Below are the code and all the weights of a small trained network. Each question names an input and a class and asks about switching units off, where a switched-off unit gives its printed mean instead of its output.

import numpy as np


def w(rows, s, z=0):
    codes = np.array(rows[::2]) - 128.0
    scale = np.full(codes.shape[1], s)
    scale[-1] = z or s
    return codes * scale


def norm(h):
    return h / np.sqrt((h * h).mean(-1, keepdims=True) + 1e-5)


def f(y):
    return np.maximum(y, 0)


def log_softmax(a):
    a = a - a.max(-1, keepdims=True)
    return a - np.log(np.exp(a).sum(-1, keepdims=True))


def net(x, mask):
    res = np.array(x, float).reshape(1, 6) / 4 @ E
    u = 0
    for l in range(2):
        y = f(norm(res) @ A[l][:, :-1].T + A[l][:, -1])
        res = res + np.where(mask[u : u + 8], y, B[l][:, -1]) @ B[l][:, :-1]
        u += 8
    return log_softmax(norm(res)[-1] @ U[:, :-1].T + U[:, -1])


A, B = {}, {}
E = w([
[124,129,124,133,125,125,132,133,128,122,128],'x0',
[99,68,140,125,134,211,141,139,78,135,4],'x1',
[49,97,140,29,140,118,23,213,144,98,149],'x2',
[127,135,123,125,121,138,127,131,126,129,132],'x3',
[125,125,124,128,119,127,130,127,132,132,127],'x4',
[107,179,45,120,174,52,106,165,26,221,110],'x5',
],0.0026)
A[0] = w([
[109,131,88,160,137,117,132,129,82,165,118,33],'L0N1',
[109,77,160,88,83,165,84,108,176,87,128,79],'L0N2',
[69,80,154,30,98,153,32,169,189,61,151,113],'L0N3',
[168,87,215,166,103,197,194,95,222,38,141,157],'L0N4',
[53,117,136,43,169,96,36,212,114,112,134,88],'L0N5',
[115,72,131,125,112,191,122,134,90,140,3,145],'L0N6',
[70,118,85,121,103,135,132,170,114,144,96,2],'L0N7',
[138,155,40,126,141,83,131,108,57,221,113,116],'L0N8',
],0.0037,0.0047)
B[0] = w([
[103,148,109,104,97,94,104,110,89,142,106,139],'L0N1',
[147,160,154,203,187,126,204,167,118,92,153,166],'L0N2',
[131,171,185,204,226,143,216,173,157,68,154,219],'L0N3',
[86,106,37,45,106,95,29,118,88,198,157,254],'L0N4',
[142,73,43,87,31,155,84,2,135,191,145,217],'L0N5',
[14,51,199,133,175,223,181,158,48,104,94,222],'L0N6',
[35,64,96,98,105,195,114,29,171,186,158,131],'L0N7',
[164,166,207,196,125,122,196,164,129,46,123,215],'L0N8',
],0.0035,0.0054)
A[1] = w([
[206,207,161,183,137,52,141,176,217,54,197,93],'L1N1',
[47,15,110,55,55,211,79,85,57,215,18,136],'L1N2',
[175,205,164,130,163,73,111,178,252,70,190,3],'L1N3',
[138,146,61,98,70,78,64,137,175,135,166,73],'L1N4',
[240,213,133,171,86,38,149,144,131,156,113,93],'L1N5',
[156,158,58,114,111,101,85,66,220,132,216,190],'L1N6',
[182,162,21,92,45,61,49,63,163,205,170,71],'L1N7',
[197,187,66,132,66,56,97,108,166,145,191,178],'L1N8',
],0.0037,0.0023)
B[1] = w([
[188,140,37,94,20,76,55,41,102,219,78,195],'L1N1',
[243,222,66,119,73,2,72,91,220,153,210,255],'L1N2',
[175,205,155,214,119,70,221,157,23,162,19,169],'L1N3',
[105,80,140,131,148,193,135,110,181,99,151,175],'L1N4',
[95,82,103,55,110,155,55,115,205,126,178,183],'L1N5',
[120,167,175,194,154,116,201,170,49,118,55,223],'L1N6',
[43,36,216,99,225,237,147,205,169,44,151,213],'L1N7',
[84,59,139,73,165,206,87,135,185,95,156,217],'L1N8',
],0.0041,0.0064)
U = w([
[19,30,221,67,243,244,109,210,227,20,207,192],'0',
[222,143,2,45,9,38,17,22,181,240,164,124],'1',
[167,242,215,248,140,43,247,194,5,105,23,1],'2',
],0.0067,0.001)

Each question gives the input, the list of numbers given to net, and the class t.
The units are the neurons (one row each of A and B). Each row of codes is followed by its name. A weight is (code - 128) times the scale printed after its matrix; where a second scale follows, it is the last column's (A, B and U).
mask holds one flag per neuron, layer by layer. A switched-off neuron (its flag False) gives its mean, the last column of its row in B, instead of its output. The means were averaged over made-up inputs and are rounded, as every weight is.
A unit's drop is (log p(t) with every unit on - log p(t) with that unit switched off) / (log p(t) with every unit on - log p(t) with every unit switched off).
The circuit of an input: a set's keep is (log p(t) with only the set's units on - log p(t) with every unit switched off) / (log p(t) with every unit on - log p(t) with every unit switched off). Starting from the 12 units with the biggest drops (on a tie, the unit counted first), units are removed one at a time, each time the one whose removal leaves the highest keep (on an exact tie, the one counted first), for as long as the keep stays at least 0.8.
units of the circuit, in order: the units of the circuit, biggest drop first
unit that matters most: the unit with the biggest drop
top k neurons: the k neurons with the biggest drops, biggest first
top k neurons in layer l: the k neurons of layer l with the biggest drops, biggest first
drop when u is switched off: that unit's drop, to one decimal
input [-4,-8,-4,-5,7,-1], class 0: unit that matters most => L1N7
input [8,-4,-2,-7,-8,0], class 0: top 2 neurons => [L0N3 L0N6]
input [5,-6,7,-5,-2,-2], class 2: units of the circuit, in order => [L0N3 L1N3]
input [6,5,-1,-4,-2,1], class 2: top 4 neurons => [L0N4 L0N5 L1N8 L1N7]
input [8,-3,4,4,-7,-3], class 2: top 2 neurons => [L0N3 L1N3]
input [8,-8,6,8,-2,-1], class 2: units of the circuit, in order => [L1N3 L0N4]
input [2,0,-8,1,-3,2], class 1: top 2 neurons => [L0N6 L1N5]
input [-5,0,4,-1,-2,-1], class 2: top 2 neurons => [L0N3 L0N6]
input [-5,0,-8,-6,2,0], class 0: top 4 neurons => [L0N6 L0N3 L1N2 L1N1]
input [8,6,0,-2,4,-6], class 1: top 4 neurons => [L0N4 L1N2 L1N7 L0N8]
input [2,0,-6,4,4,-1], class 0: top 2 neurons => [L0N6 L1N7]
input [7,-5,2,-6,-5,-2], class 2: top 2 neurons => [L1N3 L0N3]
input [-2,-6,1,-3,0,-8], class 2: top 2 neurons in layer 0 => [L0N5 L0N3]
input [1,8,5,1,0,6], class 1: units of the circuit, in order => [L1N2]
input [3,7,-1,-8,0,2], class 2: top 2 neurons in layer 1 => [L1N7 L1N8]
input [8,-7,3,2,-2,-4], class 2: top 2 neurons => [L1N3 L0N3]
input [-1,-3,2,-8,-7,-7], class 2: top 2 neurons => [L0N3 L1N3]
input [3,8,4,6,7,8], class 1: drop when L1N2 is switched off => 0.3
input [-2,-6,8,-8,-7,-7], class 2: drop when L0N3 is switched off => 0.9
input [-5,3,-3,-4,-6,-7], class 1: unit that matters most => L0N4
input [-7,-5,6,5,-2,5], class 0: drop when L0N5 is switched off => 6.0
